Known rows, with every way that one mark hangs from another
zopak[goto rino[namukik[nali[sadid]]] vunam]: [-20.9  19.9 -16.2 -18.6   2.6   1.1  16.8  17.5  20.6 -20.0 -13.0 -15.6
 -27.3   1.1   3.4   1.0  -1.6 -17.6 -13.5   5.5 -38.9  25.0   7.7 -50.1
   9.3   8.1  18.3   3.3 -16.0 -52.8   9.6]
goto[kitok[mumas[torit] rino[namukik pori zopak]]]: [ 13.4  33.1  27.2 -10.6   0.8  -5.0  26.5  11.9  14.4 -52.5  -6.1   5.9
 -13.8 -13.3 -24.1   3.2   7.5   5.4  14.1  46.3 -46.3 -30.5   8.2  -6.7
 -11.4  -8.8 -48.6  11.0  -0.3 -13.8  10.5]
kitok[mumas[torit] rino]: [ 51.8  25.7 -12.6 -17.5  -2.0  -6.6  26.4   3.8  17.2 -35.8   6.3 -10.4
 -32.2   8.4  -0.9  11.8  10.1   2.6  -6.3  37.7 -38.9 -14.1   3.6  23.3
  -3.1   0.0 -29.6   4.5  11.9  -1.7   0.0]
rino[namukik zopak[vunam[nali[sadid]]]]: [-13.5  32.5  18.1  -8.4  12.9   7.2  16.1  23.7  21.5 -20.0  -6.4  10.7
 -16.8 -21.9 -13.9  -2.8   8.2 -16.4 -14.3   5.8 -33.6  10.7  32.8   5.8
  12.1   8.2   7.3  -8.6  -0.5 -42.5  23.8]
rino[zopak]: [  5.8  25.2   5.2 -13.5   3.0   4.4  20.5   7.1  18.9 -17.6  -6.7  -0.1
 -22.5  -3.7   5.9   0.7   8.7  -8.6 -16.6  17.3 -28.9 -16.2  22.3  36.6
   4.4  -3.6   4.0   1.5  10.5 -42.6   7.1]
namukik[nali[sadid]]: [ 13.4  18.6  -8.6 -18.8   7.4   4.3  19.8  17.6  15.4   2.1  -1.8   6.1
 -24.2  -1.1   2.8  -0.7   7.3  -4.6 -22.9   3.2 -29.5  15.6  19.2  15.5
  -3.2  -5.7   2.0   8.6   1.7 -29.6  19.7]
vunam[nali[sadid[torit]]]: [ 20.0  26.6  -2.9 -16.4  20.4   4.9  18.8  36.7  25.4   7.1  -2.4   6.1
 -29.6 -15.9  -2.6  -8.2   3.7  -0.9 -24.0   1.4 -27.1  15.7  26.8  22.3
   8.0   6.3 -16.5  -2.1   8.6 -17.9  13.6]
nali[vunam]: [-13.6  14.0  -8.1 -15.8  11.4   6.7  23.0   7.5  22.7 -17.8   2.1   5.1
 -18.4  -2.4  18.4   1.1  -0.3 -11.0 -26.3  29.6 -33.7   7.4  17.1   3.2
  -4.9   0.5   4.4   3.3  14.5 -50.8  12.8]
goto[kitok[rino[pori zopak[vunam]]]]: [-24.6  27.8  30.9 -16.5  -1.3   4.5  26.6  -1.4  21.3 -26.3  -3.8   9.9
 -13.0 -26.5  -3.7   9.0   3.4  -0.9  -0.2  56.3 -44.3  -8.6  18.7  10.4
 -13.5 -12.0 -23.3  18.9  -2.5 -41.9   9.5]
kitok[mumas[torit] rino[pori zopak[goto]]]: [ 23.5  29.3   9.8 -23.1 -18.8  -7.8  27.1  13.8  14.9 -38.8  -0.1 -15.2
 -31.8   5.3  -9.0   9.7  12.7  -2.2   6.1  55.1 -49.4 -33.9   1.8  10.5
 -23.2  -3.5 -29.7  10.7   1.6 -20.6  -5.2]
zopak[goto vunam[nali]]: [ -9.3  25.1 -10.2 -16.4   7.9   1.0  18.9   9.3  31.6  -9.9  -2.6 -18.0
 -30.7  -3.2  22.8   2.7  -0.3  -7.5 -21.3  16.6 -29.2  13.2  12.6  15.2
  10.1   3.7   6.2   7.3  12.4 -45.8  17.6]
mumas[torit]: [ 28.9  24.3  -6.8 -14.9  11.4  -2.0  24.2   9.2  22.4 -20.8  -8.6  -1.0
 -27.5   4.1  14.0  -2.0   4.5  -1.0 -23.8  23.5 -31.5 -14.7   7.3  50.6
  -6.1   2.6 -18.6   4.5  12.4 -18.8  15.3]
goto[kitok[mumas rino[namukik[nali] pori]]]: [ -6.4  25.0  15.4 -12.9   8.6  -2.5  22.0   3.4  16.4 -32.1  -0.3   0.5
  -9.8 -13.0 -17.3   7.6   1.1   6.2  14.4  19.2 -34.5  11.0   5.3 -30.8
  -9.1 -21.1 -37.2  26.4  -1.7 -24.9  14.2]
namukik[nali]: [  2.2  21.3  -9.9 -17.3   6.6   1.6  18.7  -0.2  20.7  -7.3  -4.0  -2.6
 -22.3   2.0  14.8   3.6   2.6  -2.3 -16.1   7.1 -21.8  11.2  11.9  30.0
  -4.8  -7.6  -1.6  13.9   8.8 -39.2  18.4]
zopak[goto[kitok] rino vunam[nali]]: [-10.2  30.8 -11.8 -15.1   6.2  -0.8  20.2  10.9  29.6 -16.9 -10.0 -23.5
 -30.4  -4.3  17.9  -0.3  -4.4  -0.6 -10.5  16.5 -32.6   8.3  14.6 -22.5
  26.5  -2.1  -3.9   4.3   2.7 -38.2  12.1]
zopak[goto]: [ 11.5  18.5 -12.5 -17.7   9.3   0.2  21.7  13.5  24.2 -10.6  -7.2 -19.8
 -32.5  13.1  21.5  -1.8   0.8  -8.1 -25.4  11.2 -29.9  -2.1   8.4   6.9
  10.0  -2.3   2.7  10.2  11.9 -39.8   6.0]
namukik[nali vunam]: [  8.5  22.6   3.1 -21.0   6.1   3.2  20.1  -2.6  14.5  -5.2  -3.6   7.7
 -16.7   0.2  10.6   0.8   5.2   1.2 -17.0  -1.6 -20.4  -0.1   6.4  33.7
  -4.7 -13.9  -1.6  18.3  11.8 -42.3  16.0]
rino[namukik[nali vunam] zopak[goto]]: [-10.4  24.1  14.7 -19.8  -0.4   2.6  18.4  11.4  14.7 -21.7  -9.3  -4.9
 -17.7   6.9   1.9  -3.6   5.8  -9.0  -6.6  -1.5 -25.5 -15.0   6.3  -4.9
   7.3  -5.0   4.3  11.6   5.7 -63.6  16.5]
kitok[goto mumas rino[zopak]]: [ 36.0  28.2  23.6 -18.4 -13.1  -3.3  18.1  10.2  13.2 -37.2  20.0 -13.3
 -25.2  11.5  -9.1  17.4  15.7  -5.3   1.3  31.9 -33.0 -14.3  15.2   2.1
  13.4  -0.2  -7.8   5.3  19.8 -25.7 -14.2]
rino[zopak[vunam[nali]]]: [-15.3  33.0   6.6 -12.6   1.2   5.1  17.8   2.0  26.2 -15.4  -3.6   2.5
 -20.6 -20.0   6.0   5.2   7.4  -7.4 -11.7  23.8 -27.6   2.0  26.9  43.1
   3.8   1.4   7.9  -1.9  10.2 -48.4  18.1]
vunam[nali]: [ 18.7  30.4   2.5 -12.9  19.5   2.0  18.1  13.1  23.9  -8.4  -2.4  -5.1
 -24.7  -3.4   8.4  -1.5   4.2  -2.4 -18.2  -7.4 -19.9   8.1  22.1  37.5
   8.6  -1.9  -9.5   4.7  17.5 -24.3  15.6]
zopak[goto[kitok] rino[pori] vunam[nali]]: [-29.2  33.1   8.0 -16.4   7.0  -0.9  20.8  13.2  27.9 -14.7 -14.8 -15.4
 -23.1 -15.4  11.1  -2.4  -5.9  -0.2  -3.8  21.5 -37.1   7.6  11.8 -17.2
   0.9  -8.6  -9.9  15.6  -4.4 -41.8  11.0]

Rows
[ 15.7  19.0  -9.5 -15.0  10.4   0.6  21.7  26.4  18.9 -17.7   5.4   3.6
 -22.3 -12.6 -20.9   3.7   1.8   8.8   2.2  23.8 -37.4  16.8  11.8 -51.7
  16.0  -5.8 -37.4   9.4  -2.1 -15.2  13.6] : goto[kitok[mumas rino[namukik[nali[sadid[torit]]]]]]
[ 51.9  24.9 -11.0 -14.4   2.5  -6.2  29.0   5.5  18.2 -35.0   4.3  -5.0
 -28.8   4.2  -1.3   7.6   7.4  12.7  -4.5  46.3 -40.4 -19.7   5.5   4.0
   7.8  -7.3 -45.4   8.8  12.7   2.6   9.5] : goto[kitok[mumas[torit] rino]]
[ 40.5  28.4  16.7 -18.7  19.3   6.7  20.1  26.6  12.8   1.7   0.5  13.8
 -21.1  -5.5  -6.0  -9.1  10.9  -2.6 -26.5 -19.5 -26.2   4.2  23.7  27.2
  12.3  -5.4  -7.1   5.0  11.8 -15.6  15.2] : namukik[vunam[nali[sadid]]]
[-65.9  17.3  18.6 -20.7  -2.8   4.0  19.9  16.9  19.8 -27.5  -7.2   0.5
 -10.7  -8.2   2.4  -0.5  -1.7 -17.0  -1.0  32.3 -38.7   0.9  11.2 -31.0
 -27.3   0.2   2.2  13.2  -3.4 -80.3  21.2] : rino[namukik[nali[vunam]] pori zopak[goto]]
[ -2.9  31.7  14.0 -15.4 -14.4  -3.7  28.9  -3.9  18.7 -41.2  -0.7   8.3
 -16.4 -22.2 -10.7  12.1   8.7   7.5   8.6  79.1 -53.0 -25.9   7.6  14.4
 -22.3  -9.7 -33.7  13.3  -2.8 -23.6  11.0] : goto[kitok[mumas[torit] rino[pori zopak[vunam]]]]
[ 19.8  34.6  50.7 -16.2  -5.6  -8.2  19.9  18.8  13.0 -57.9   7.9  -2.3
 -15.5   0.3 -26.0  10.4  11.8  -6.4  12.1  39.1 -41.3 -25.8   3.0   4.1
 -18.5   4.3 -32.8   9.2   7.7 -18.3  -6.0] : kitok[goto mumas[torit] rino[namukik pori zopak]]
[ 40.3  26.1  -2.5  -9.7  12.2  -6.5  26.8  10.4  19.2 -47.8  -0.5  -5.3
 -22.9   1.9 -10.5   3.8   3.3   7.4  -0.3  32.8 -39.2 -15.0   3.4 -17.7
  14.2  -2.2 -46.5   7.0   9.8  -2.0  13.4] : goto[kitok[mumas[torit] rino[namukik]]]
[ 21.8  19.8   6.5 -23.2   7.0   5.8  21.1  13.4   9.3   3.2  -1.0  15.7
 -18.4  -1.4  -0.3  -3.8   9.5  -2.1 -24.4  -6.0 -28.5   5.8  14.1  21.2
  -2.3 -10.7   1.5  13.7   3.3 -32.6  17.4] : namukik[nali[sadid] vunam]
[-34.5  29.4  15.4 -21.8  -2.1   5.1  19.3  36.8  28.1   2.7  -8.1   4.7
 -26.2 -31.1  -4.5  -3.9   3.5  -8.7 -12.0  38.5 -43.7   5.1  22.4  12.1
 -16.7   5.8  -2.5   4.6  -7.2 -49.4  11.8] : rino[pori zopak[goto vunam[nali[sadid[torit]]]]]
[ 29.5  29.6  28.9 -17.3   8.0  -5.3  25.4   5.8  10.1 -44.6  -3.0   8.0
 -12.6  -6.5 -19.9   3.2   7.5   0.7   2.8  21.6 -41.0 -18.6  -7.2   9.2
 -23.2  -9.4 -40.2  18.0   4.2 -11.2   1.0] : kitok[mumas[torit] rino[namukik[vunam] pori]]
[ 22.5  26.5  33.7 -19.7  -1.1  -4.9  18.9  10.2  15.5 -30.2  16.7  -9.4
 -18.6   3.3  -8.2  14.9   7.7  -2.5  -0.1  26.4 -34.9   2.3   4.7   1.4
 -11.8  -9.2 -18.3  21.4  14.0 -17.5 -15.4] : kitok[goto mumas rino[pori]]
[-28.0  33.0   6.5 -19.1   4.4  -1.9  17.9  10.3  26.9 -16.5 -13.2 -21.0
 -26.9 -11.1  11.2   2.5  -3.0  -9.7  -6.6  12.2 -34.5  12.7   9.1  -2.3
 -10.1  -1.4   3.9  10.2  -5.1 -45.9   0.8] : zopak[goto rino[pori] vunam[nali]]
[ 17.7  25.4   9.2 -17.6   2.0  -2.0  23.1   1.8  15.5 -25.0   4.0  -5.9
 -20.7  -6.9  -8.2  11.0   7.1  -1.7  -0.2  26.6 -38.4   3.6   7.3   8.3
 -18.3 -15.2 -18.7  18.9   5.9 -17.7  -8.2] : kitok[mumas rino[pori]]
[ -8.8  26.0 -14.4  -7.0  -7.6  -4.4  23.9   7.2  25.7 -44.3 -11.0  -8.0
 -21.8  -4.9   3.2   0.7   2.6  -1.5  -4.1  57.6 -46.9 -27.6   3.4 -17.8
  15.4   0.5  -9.7  -0.8   2.6 -43.8  22.9] : rino[namukik zopak[goto[kitok[mumas[torit]]] vunam]]
[-36.0  14.4 -16.5 -20.8   2.8   0.7  18.5  14.4  21.0 -32.0  -6.9 -20.1
 -23.6  11.3  14.0   1.8  -6.8 -16.5  -7.4  12.6 -32.6  16.4   5.6 -64.4
   2.1   7.4   9.0   3.6  -2.2 -67.5   9.8] : zopak[goto rino[namukik[nali[vunam]]]]
[-50.6  17.2  29.1 -17.6   3.3   9.3  19.4  26.7  13.1 -20.4  -4.3  24.9
  -3.7 -21.0 -17.0  -3.8   4.1 -17.7  -5.9  26.3 -42.7  10.1  25.1 -24.8
 -31.6  -1.0   1.6   6.9 -10.0 -63.1  23.4] : rino[namukik[nali[sadid vunam]] pori zopak]
[  9.8  19.5  -2.0 -25.3   8.1   5.6  20.6  23.2  15.5  11.1  -3.0  18.8
 -21.3 -10.9   0.1  -5.5   4.7   2.4 -22.8   5.6 -28.0   8.9  11.2  19.5
  -4.6  -6.6  -8.8  11.4   2.6 -35.3  13.4] : namukik[nali[sadid[torit]] vunam]
[-15.5  27.1  14.5 -12.5  19.0  -1.7  21.3  21.8  21.3 -29.8 -23.1 -17.8
 -18.8  -2.5   1.7 -10.2  -9.0  -6.2  -4.3   1.3 -37.3  -3.7   5.1 -47.2
   6.3  -9.9 -16.2  17.3  -6.5 -39.0   4.4] : zopak[goto[kitok] rino[namukik pori]]
[-31.3  22.8 -15.4 -16.2   8.8   3.1  15.4  18.3  24.1 -13.0 -14.2   2.3
 -21.4 -20.2  -4.0   1.2  -4.5 -10.9 -10.6  13.6 -34.5  31.7  10.7 -28.6
  -0.5   9.7   5.0  -1.0 -16.1 -49.6   8.5] : zopak[rino[namukik[nali[sadid[torit]]]] vunam]
[-25.0  28.0   4.2 -15.0   8.5   5.2  16.6  38.2  30.4 -11.7  -8.1  -2.3
 -28.5 -21.8  -6.0  -5.6   2.4 -13.6 -14.6  20.3 -38.1   8.2  23.8 -15.1
  15.1  17.5   0.6  -8.2  -2.1 -52.2  17.4] : rino[namukik zopak[goto vunam[nali[sadid[torit]]]]]
[ -7.4  27.7  26.4 -12.0   1.3   0.6  22.8  13.7  12.6 -30.0 -12.8   2.6
  -7.8  -9.2 -12.8  -8.9   4.4   0.7   2.1  16.6 -39.8 -30.8   4.3 -27.0
   5.3 -23.7 -10.9  19.5   2.9 -47.8   9.0] : rino[namukik[vunam] pori zopak[goto[kitok[mumas]]]]
[ -5.0  26.2   3.6 -20.6   3.8  -2.6  20.7  15.7  19.4 -18.5 -17.0 -22.5
 -28.3   4.2  10.2  -2.5  -2.4  -9.9 -11.5   6.6 -36.3  -3.1   4.5  -7.8
 -11.4  -7.3   1.8  15.5  -4.8 -38.8  -9.8] : zopak[goto rino[pori]]
[ -2.9  27.2   3.0 -18.2  -2.6   5.3  19.4  27.1  22.8  -6.7  -1.2  -6.0
 -31.2  -8.5   2.6  -0.7   9.8 -13.0 -20.3  21.9 -39.5   1.7  27.9   8.7
  12.0   7.3  13.7  -4.8   2.1 -46.0  17.1] : rino[zopak[goto vunam[nali[sadid]]]]
[-19.7  21.6  -9.1 -16.9  -7.9   2.8  21.3   2.6  26.1 -18.0  -7.6 -12.4
 -27.7  -2.2  19.7   4.8   4.3 -13.7 -19.5  39.8 -38.0  -9.5  14.1  14.4
   4.7   2.6  19.6   3.8   4.8 -64.0   8.9] : rino[zopak[goto vunam]]
[ 45.9  27.5  20.1 -14.7   6.3  -9.2  19.8  15.5  17.1 -54.1  13.4 -12.7
 -24.5  15.8 -11.0  11.5   7.8  -3.4  -2.0  25.0 -34.1 -10.4  -1.6  -7.2
   9.4  10.7 -32.3   5.0  18.3  -6.9  -2.8] : kitok[goto mumas[torit] rino[namukik]]
[  7.2  29.4   0.1 -11.6  -8.7  -4.3  23.5  -2.5  19.4 -55.5   0.5  -1.8
 -21.4  -8.0 -11.4  14.6  10.5  -7.7   3.1  55.3 -45.0 -15.4   6.4   4.1
  -3.3   9.2 -16.5  -3.6   2.5 -31.7   5.9] : kitok[mumas[torit] rino[namukik zopak[vunam]]]
[-10.5  10.1 -12.2 -20.2  13.3   9.0  23.0  31.5  23.3  -1.1   3.0  15.1
 -22.9 -14.8   7.6  -5.0  -0.6  -9.0 -32.0  37.5 -41.4  14.9  22.3 -10.4
  -5.1   9.2  -2.2  -2.0   5.8 -44.1  10.1] : nali[sadid[torit] vunam]
[-12.2   9.8 -13.1 -21.8   4.8   8.3  21.9  18.8  16.2  -2.9   7.0  13.0
 -18.9  -4.4   7.9   0.9   3.9  -9.4 -24.5  26.4 -36.9  20.7  22.2 -11.1
 -10.4   0.2   6.4   4.7   2.6 -47.5  23.9] : namukik[nali[sadid vunam]]
[ 41.5  26.0  -9.5 -21.9 -19.3  -7.6  27.0  12.1  16.6 -40.7   5.4 -22.8
 -39.5  17.5  -0.1  11.4  13.9  -2.3  -0.3  51.5 -44.9 -33.9   5.1   5.6
   3.0   4.2 -22.6   0.1   9.2 -19.7  -3.0] : kitok[mumas[torit] rino[zopak[goto]]]
[-34.8  34.3  17.6 -13.8  21.3   2.7  15.1  32.2  26.2 -13.9 -17.3   7.7
 -16.5 -38.5 -16.7  -6.1  -4.8 -10.4  -6.4   3.4 -37.3  30.4  18.2 -15.5
 -11.8   7.7  -9.0   1.1 -16.1 -35.5   4.4] : zopak[rino[namukik pori] vunam[nali[sadid[torit]]]]
[-20.2  29.2  55.2 -22.3  -6.8   1.1  19.5   4.7  19.9 -33.1  10.4   1.4
 -14.6 -13.1  -3.0  16.7   7.8 -11.2  -1.7  49.4 -39.5  -3.3  14.0  20.3
 -19.8   2.5  -7.1  18.4   5.2 -47.2  -5.7] : kitok[goto rino[pori zopak[vunam]]]
[  8.4  26.0  17.6 -12.1  10.9  -2.4  20.9   5.7  16.5 -38.0  -1.1  -5.7
 -15.4  -8.4 -17.7   7.3   3.6  -7.3   3.2  12.0 -36.6   7.2   5.4 -14.9
 -12.6 -11.0 -23.0  17.8   3.2 -22.3  -5.4] : kitok[mumas rino[namukik pori]]
